Small tables with named rows and columns. After each table, cells are looked up by row and column.

zadudar:
,mot,sok,tikevir,pap,kozam
fazasa,14.55,14.04,-18.65,-70.02,-38.43
nivafi,-31.33,22.23,5.77,-27.34,-39.14
molug,-46.58,-2.95,-9.50,-50.16,-14.61
fipe,-30.50,-26.55,-14.00,-4.69,-19.60
zuf,2.61,-30.46,-13.28,7.76,-15.24
tum,1.40,-33.60,-6.28,6.52,-11.20
galorug,30.23,-29.44,-8.03,-37.27,1.33
pegu,-7.42,-46.65,-22.95,-54.36,53.09
megoke,4.38,-32.04,-8.78,-0.09,-9.42
ker,-18.58,-0.52,-16.03,-45.53,3.14
tek,-10.93,0.92,-9.89,-56.13,6.35

nivafi, pap => -27.34
zuf, kozam => -15.24
zuf, tikevir => -13.28
tek, sok => 0.92
tek, kozam => 6.35
tum, pap => 6.52
fipe, pap => -4.69
zuf, mot => 2.61
nivafi, mot => -31.33
fipe, mot => -30.50
molug, sok => -2.95
ker, mot => -18.58
molug, tikevir => -9.50
tek, pap => -56.13
fipe, kozam => -19.60
galorug, tikevir => -8.03
Which row has the largest sok? nivafi

petup =
|  | pigel | pagur | bubur |
|---|---|---|---|
| zat | 0.06 | 0.37 | 0.25 |
| bure | 0.09 | -0.02 | -0.09 |
| suso | 0.07 | 0.32 | 0.11 |
| lema | 0.09 | -0.08 | -0.75 |
| defib | 0.09 | 0.33 | 0.57 |
| vol | 0.06 | 0.32 | -0.28 |
| magit | 0.09 | -0.12 | -0.30 |
| dividip | 0.08 | 0.05 | -0.02 |
| fus | 0.08 | 0.29 | 0.24 |
| sazav | 0.10 | 0.30 | 0.72 |
| tugifol | 0.10 | 0.10 | 0.14 |
| dap | 0.08 | 0.23 | 0.03 |
| sisela | 0.07 | 0.34 | 0.17 |
| dovoraf | 0.06 | 0.31 | -0.24 |

What is the bubur of vol in petup? -0.28
What is the pigel of zat in petup? 0.06
What is the bubur of bure in petup? -0.09
What is the pagur of lema in petup? -0.08
What is the pagur of dividip in petup? 0.05
What is the bubur of sisela in petup? 0.17

tol:
	ver	lon	tokuv	vod	mefudef	sed	lino	veti	bopubit
los	119	121	121	117	128	111	119	121	35
nikego	119	127	122	115	119	144	122	133	209
gireli	120	120	141	112	146	129	122	142	207
repa	120	123	143	115	129	119	120	97	39
duf	121	120	159	111	140	118	120	118	90
risi	121	127	117	96	109	134	121	154	154
sog	119	125	124	113	114	143	120	168	245
rurofif	120	121	130	110	132	110	120	116	26
razug	120	118	145	113	145	109	120	120	63
kuduv	120	114	146	118	154	102	118	138	77
luv	117	120	117	133	125	119	117	143	112
dano	118	117	132	139	152	116	119	118	121
disagik	118	122	122	124	123	123	118	138	114
bezer	120	119	135	117	158	118	122	114	135

lino of risi = 121
tokuv of sog = 124
sed of luv = 119
vod of risi = 96
sed of repa = 119
mefudef of sog = 114
tokuv of repa = 143
vod of repa = 115
vod of sog = 113
lon of sog = 125
tokuv of rurofif = 130
ver of rurofif = 120
lon of gireli = 120
mefudef of dano = 152
tokuv of disagik = 122

bugupo =
         gol  rufura  ren  dunin  fid
kedipab  173      94  223    133  104
guk      180      79  131    228  173
foraza   177      89  246    135   93
motu     162     133  222    245  142
tum      165     118  162    232  163
gop      186      56  151    132  132
bemagig  152     143  174    154  139
bur      160     128  159    204  158
zal      162     128  183    235  157
fitife   168     108  141    206  165
gad      195      34  155    126  127
sinu     160     133  214    170  123
vutara   154     143  174    184  148

vutara, rufura => 143
foraza, rufura => 89
kedipab, gol => 173
vutara, gol => 154
zal, gol => 162
gad, rufura => 34
foraza, dunin => 135
kedipab, ren => 223
Row with the largest fid: guk

non =
         ranemut   fega  tegalak
pil        0.186  0.518    0.679
lofo       0.619  0.768    0.634
gal        0.674  0.876    0.569
tedis      0.470  0.681    0.625
pav        0.381  0.747    0.707
vadeten    0.701  0.815    0.365
met        0.475  0.767    0.701
seravi     0.281  0.656    0.654
sibigir    0.700  0.813    0.497
daka       0.309  0.695    0.699
fod        0.699  0.827    0.509
kom        0.566  0.728    0.687

tegalak of kom = 0.687
tegalak of fod = 0.509
ranemut of pav = 0.381
tegalak of met = 0.701
fega of gal = 0.876
tegalak of pil = 0.679

gubedip:
cols = fekekov, dizatov, gor, katafe, dod, zerugoz
timal: [38, 76, 124, 70, 51, 81]
gege: [100, 98, 150, 104, 142, 123]
nav: [36, 77, 149, 72, 73, 84]
kesoba: [143, 147, 61, 150, 144, 71]
fise: [189, 195, 82, 142, 152, 120]
foguk: [108, 110, 63, 142, 103, 74]

gege, gor -> 150
nav, katafe -> 72
foguk, katafe -> 142
timal, zerugoz -> 81
foguk, fekekov -> 108
kesoba, katafe -> 150
fise, dizatov -> 195
gege, katafe -> 104
foguk, gor -> 63
fise, zerugoz -> 120
timal, fekekov -> 38
fise, gor -> 82
fise, fekekov -> 189
kesoba, gor -> 61
timal, gor -> 124
Which row has the largest fekekov? fise

